Here is a tiny trained network, its code and every weight. The questions are about switching its units off for an input and a class, where a switched-off unit gives its printed mean instead of its output.

import numpy as np


def w(rows, s, z=0):
    codes = np.array(rows[::2]) - 128.0
    scale = np.full(codes.shape[1], s)
    scale[-1] = z or s
    return codes * scale


def norm(h):
    return h / np.sqrt((h * h).mean(-1, keepdims=True) + 1e-5)


def f(y):
    return y / 2 * (1 + np.tanh(0.7978845608 * (y + 0.044715 * y**3)))


def log_softmax(a):
    a = a - a.max(-1, keepdims=True)
    return a - np.log(np.exp(a).sum(-1, keepdims=True))


def net(x, mask):
    res = np.array(x, float).reshape(1, 5) / 4 @ E
    u = 0
    for l in range(2):
        y = f(norm(res) @ A[l][:, :-1].T + A[l][:, -1])
        res = res + np.where(mask[u : u + 3], y, B[l][:, -1]) @ B[l][:, :-1]
        u += 3
    return log_softmax(norm(res)[-1] @ U[:, :-1].T + U[:, -1])


A, B = {}, {}
E = w([
[191,121,177,68,123,105,131,63,117],'x0',
[158,164,187,117,119,160,198,108,96],'x1',
[104,136,137,108,31,121,122,106,119],'x2',
[137,185,98,67,156,128,10,193,120],'x3',
[239,119,176,197,130,168,76,87,123],'x4',
],0.011)
A[0] = w([
[9,59,40,42,56,6,72,90,50,177],'L0N0',
[226,89,171,212,234,154,139,156,101,1],'L0N1',
[100,46,140,14,123,3,74,86,156,186],'L0N2',
],0.0049,0.0034)
B[0] = w([
[106,251,142,96,106,35,175,179,117,253],'L0N0',
[84,118,92,132,138,177,69,84,81,182],'L0N1',
[174,168,160,136,71,89,139,129,180,221],'L0N2',
],0.012,0.0044)
A[1] = w([
[112,77,46,107,254,146,144,130,117,209],'L1N0',
[89,200,162,4,184,148,132,230,78,252],'L1N1',
[142,131,189,169,130,171,55,167,134,23],'L1N2',
],0.009,0.0023)
B[1] = w([
[123,165,108,114,80,94,127,204,177,185],'L1N0',
[151,177,165,84,81,6,199,132,226,254],'L1N1',
[124,108,110,133,162,134,53,110,97,164],'L1N2',
],0.014,0.009)
U = w([
[200,73,207,167,104,207,209,16,79,164],'0',
[76,215,109,57,69,49,254,168,189,207],'1',
[162,126,63,212,185,192,68,133,75,3],'2',
],0.0097,0.0054)

Each question gives the input, the list of numbers given to net, and the class t.
The units are the neurons (one row each of A and B). Each row of codes is followed by its name. A weight is (code - 128) times the scale printed after its matrix; where a second scale follows, it is the last column's (A, B and U).
mask holds one flag per neuron, layer by layer. A switched-off neuron (its flag False) gives its mean, the last column of its row in B, instead of its output. The means were averaged over made-up inputs and are rounded, as every weight is.
A unit's drop is (log p(t) with every unit on - log p(t) with that unit switched off) / (log p(t) with every unit on - log p(t) with every unit switched off).
The circuit of an input: a set's keep is (log p(t) with only the set's units on - log p(t) with every unit switched off) / (log p(t) with every unit on - log p(t) with every unit switched off). Starting from all 6 units, units are removed one at a time, each time the one whose removal leaves the highest keep (on an exact tie, the one counted first), for as long as the keep stays at least 0.8.
units of the circuit, in order: the units of the circuit, biggest drop first
top k neurons: the k neurons with the biggest drops, biggest first
drop when u is switched off: that unit's drop, to one decimal
input [-2,5,0,-1,1], class 0: units of the circuit, in order : [L0N0, L1N1]
input [-7,-5,5,-1,4], class 2: units of the circuit, in order : [L1N1]
input [7,6,6,0,1], class 0: units of the circuit, in order : [L1N1, L0N0]
input [6,-4,-5,-4,-1], class 0: units of the circuit, in order : [L0N2, L1N1, L1N0]
input [4,-2,-7,-4,4], class 2: top 2 neurons : [L1N1, L0N1]
input [-7,7,0,-7,-1], class 0: top 2 neurons : [L1N1, L0N0]
input [-2,1,3,-1,7], class 2: units of the circuit, in order : [L1N1, L1N2]
input [-4,8,-8,-4,4], class 2: top 2 neurons : [L1N1, L0N1]
input [-4,-8,6,-8,5], class 0: top 2 neurons : [L1N1, L1N0]
input [6,-6,4,1,6], class 2: top 2 neurons : [L1N1, L1N2]
input [7,2,-6,6,7], class 2: drop when L1N2 is switched off : 0.1
input [-1,7,2,-6,1], class 0: drop when L1N1 is switched off : 0.2
input [0,2,8,-6,2], class 0: drop when L0N0 is switched off : 0.1
input [-1,-1,8,4,7], class 2: units of the circuit, in order : [L1N1]
input [-7,-6,-2,-4,8], class 2: drop when L0N0 is switched off : 0.0
